Below is a small trained network, with its code and all its weights. Each question gives an input and a class and asks what happens when units are switched off, that is, made to give their printed mean instead of their output.

import numpy as np


def w(rows, s, z=0):
    codes = np.array(rows[::2]) - 128.0
    scale = np.full(codes.shape[1], s)
    scale[-1] = z or s
    return codes * scale


def f(y):
    return y / 2 * (1 + np.tanh(0.7978845608 * (y + 0.044715 * y**3)))


def log_softmax(a):
    a = a - a.max(-1, keepdims=True)
    return a - np.log(np.exp(a).sum(-1, keepdims=True))


def net(x, mask):
    res = np.array(x, float).reshape(1, 7) / 4 @ E
    y = f(res @ A[0][:, :-1].T + A[0][:, -1])
    res = res + np.where(mask, y, B[0][:, -1]) @ B[0][:, :-1]
    return log_softmax(res[-1] @ U[:, :-1].T + U[:, -1])


A, B = {}, {}
E = w([
[126,118,135,175,242,40,127,75],'x0',
[79,112,45,207,97,76,110,196],'x1',
[122,114,69,123,134,147,242,93],'x2',
[131,144,224,147,109,67,220,207],'x3',
[106,90,135,148,205,211,130,201],'x4',
[49,206,156,217,122,180,131,88],'x5',
[132,254,80,53,177,110,131,178],'x6',
],0.0046)
A[0] = w([
[124,115,129,132,122,130,133,120,86],'N1',
[118,128,124,96,52,179,129,159,51],'N2',
[123,46,159,169,95,140,126,98,18],'N3',
[151,137,201,67,153,174,139,67,2],'N4',
[127,111,70,120,142,161,81,87,54],'N5',
[132,36,175,171,85,144,126,94,11],'N6',
[130,133,121,105,59,180,129,156,50],'N7',
[115,110,67,120,131,151,236,94,75],'N8',
[129,222,93,86,160,119,129,164,9],'N9',
[149,135,190,74,152,163,141,69,30],'N10',
[93,204,147,204,122,175,130,98,61],'N11',
[133,212,98,85,158,121,126,167,41],'N12',
[128,149,207,134,119,110,1,167,82],'N13',
[165,55,96,66,136,89,124,164,78],'N14',
[130,130,127,103,47,175,122,161,57],'N15',
[117,96,139,145,198,199,131,188,76],'N16',
[131,114,134,160,209,70,127,99,73],'N17',
[128,127,128,127,126,128,128,129,137],'N18',
[134,118,74,122,141,158,85,90,44],'N19',
[97,157,134,161,124,147,128,112,57],'N20',
[129,111,76,119,140,159,83,88,42],'N21',
[117,98,127,141,198,194,125,180,74],'N22',
[138,137,192,146,116,89,191,178,53],'N23',
[169,62,101,60,132,90,122,152,67],'N24',
[127,116,68,130,134,153,232,96,72],'N25',
[137,116,72,126,141,161,82,89,51],'N26',
[132,130,124,128,115,126,125,125,99],'N27',
[129,127,192,144,118,86,194,185,61],'N28',
[92,174,140,171,124,155,130,109,54],'N29',
[96,115,28,206,86,73,109,199,2],'N30',
[122,107,130,140,173,174,128,168,66],'N31',
[118,113,132,148,211,64,124,92,73],'N32',
[143,171,118,112,40,46,118,51,67],'N33',
],0.012,0.0031)
B[0] = w([
[127,120,123,126,134,129,123,129,115],'N1',
[158,189,95,159,172,158,173,124,191],'N2',
[123,50,87,124,197,103,118,114,191],'N3',
[171,97,156,77,94,212,121,149,211],'N4',
[77,178,150,78,154,112,118,115,204],'N5',
[106,31,69,130,205,110,126,111,212],'N6',
[155,181,97,153,170,155,167,125,181],'N7',
[166,153,119,151,114,82,36,174,206],'N8',
[114,25,81,136,201,107,130,105,219],'N9',
[169,96,145,77,105,198,121,145,201],'N10',
[102,102,236,201,118,114,177,150,221],'N11',
[111,30,83,142,194,121,112,100,218],'N12',
[180,161,107,154,106,67,17,191,252],'N13',
[109,114,222,207,111,121,154,140,240],'N14',
[145,192,91,165,169,153,171,126,193],'N15',
[119,121,77,120,35,100,165,95,205],'N16',
[168,192,82,160,171,177,171,130,223],'N17',
[131,130,129,128,130,124,128,126,132],'N18',
[84,169,145,83,153,115,122,110,188],'N19',
[120,113,171,152,132,129,137,135,137],'N20',
[80,171,148,87,154,117,115,111,190],'N21',
[128,126,98,127,43,98,162,95,196],'N22',
[57,183,151,67,149,125,105,97,197],'N23',
[106,108,217,196,128,121,159,146,232],'N24',
[158,151,118,150,115,85,43,173,198],'N25',
[78,173,146,81,153,113,120,117,196],'N26',
[124,130,122,124,128,124,134,127,119],'N27',
[64,188,147,55,155,120,106,91,206],'N28',
[121,112,190,159,132,119,157,136,161],'N29',
[202,73,173,35,94,244,113,136,244],'N30',
[133,126,108,122,81,110,150,104,153],'N31',
[154,192,78,163,168,185,186,139,230],'N32',
[102,118,65,130,2,80,181,90,252],'N33',
],0.029,0.0037)
U = w([
[109,9,63,127,216,97,109,97,114],'0',
[42,213,164,27,161,106,96,91,62],'1',
[187,220,67,177,170,188,193,140,61],'2',
[198,76,167,39,78,227,103,156,255],'3',
[103,104,230,213,108,95,168,160,88],'4',
[126,123,52,115,5,70,172,73,155],'5',
[180,164,105,147,113,49,2,205,204],'6',
],0.0057,0.00087)

Each question gives the input, the list of numbers given to net, and the class t.
The units are the neurons (one row each of A and B). Each row of codes is followed by its name. A weight is (code - 128) times the scale printed after its matrix; where a second scale follows, it is the last column's (A, B and U).
mask holds one flag per neuron, in row order. A switched-off neuron (its flag False) gives its mean, the last column of its row in B, instead of its output. The means were averaged over made-up inputs and are rounded, as every weight is.
A unit's drop is (log p(t) with every unit on - log p(t) with that unit switched off) / (log p(t) with every unit on - log p(t) with every unit switched off).
The circuit of an input: a set's keep is (log p(t) with only the set's units on - log p(t) with every unit switched off) / (log p(t) with every unit on - log p(t) with every unit switched off). Starting from the 12 units with the biggest drops (on a tie, the unit counted first), units are removed one at a time, each time the one whose removal leaves the highest keep (on an exact tie, the one counted first), for as long as the keep stays at least 0.8.
circuit, biggest first: the units of the circuit, biggest drop first
unit that matters most: the unit with the biggest drop
top k neurons: the k neurons with the biggest drops, biggest first
drop when u is switched off: that unit's drop, to one decimal
input [-1,2,-7,1,-1,-5,0], class 6: top 2 neurons : (N13, N11)
input [7,5,-3,3,-2,-8,1], class 4: circuit, biggest first : (N14)
input [0,-3,-8,3,6,7,0], class 6: top 2 neurons : (N13, N14)
input [7,-5,7,5,7,-7,-6], class 2: top 2 neurons : (N17, N32)
input [-3,5,4,8,-8,3,4], class 1: top 4 neurons : (N28, N23, N16, N22)
input [3,-4,7,1,-2,8,-5], class 4: top 4 neurons : (N11, N13, N29, N20)
input [-7,-1,-8,5,-8,-4,6], class 5: top 3 neurons : (N33, N8, N25)
input [8,-4,4,2,-2,7,-6], class 2: top 2 neurons : (N32, N17)
input [3,-4,4,-1,4,5,4], class 4: top 4 neurons : (N11, N30, N33, N13)
input [-3,5,-8,7,8,-1,-4], class 5: top 2 neurons : (N16, N22)
input [-3,-5,-4,7,6,2,1], class 1: top 3 neurons : (N28, N23, N33)
input [-5,-6,4,-1,7,5,5], class 5: top 4 neurons : (N16, N22, N30, N31)
input [8,8,-6,5,5,3,-1], class 2: top 3 neurons : (N17, N32, N4)
input [-8,1,6,0,2,-4,5], class 2: unit that matters most : N2
input [-7,-8,3,0,7,1,-8], class 0: top 3 neurons : (N6, N3, N30)
input [-7,-1,-7,-1,-3,-3,-4], class 2: top 3 neurons : (N15, N2, N7)
input [0,1,1,-3,5,-3,-4], class 5: circuit, biggest first : (N16, N22)
input [-6,7,7,-1,8,4,-4], class 5: drop when N4 is switched off : 0.2
input [7,7,-2,-8,6,1,-3], class 1: drop when N5 is switched off : 0.3
input [-4,-5,-8,7,-3,3,3], class 6: circuit, biggest first : (N13)
input [-3,2,8,8,-7,8,-5], class 1: drop when N23 is switched off : 1.7
input [4,-4,-7,3,4,0,-7], class 0: drop when N25 is switched off : 0.1
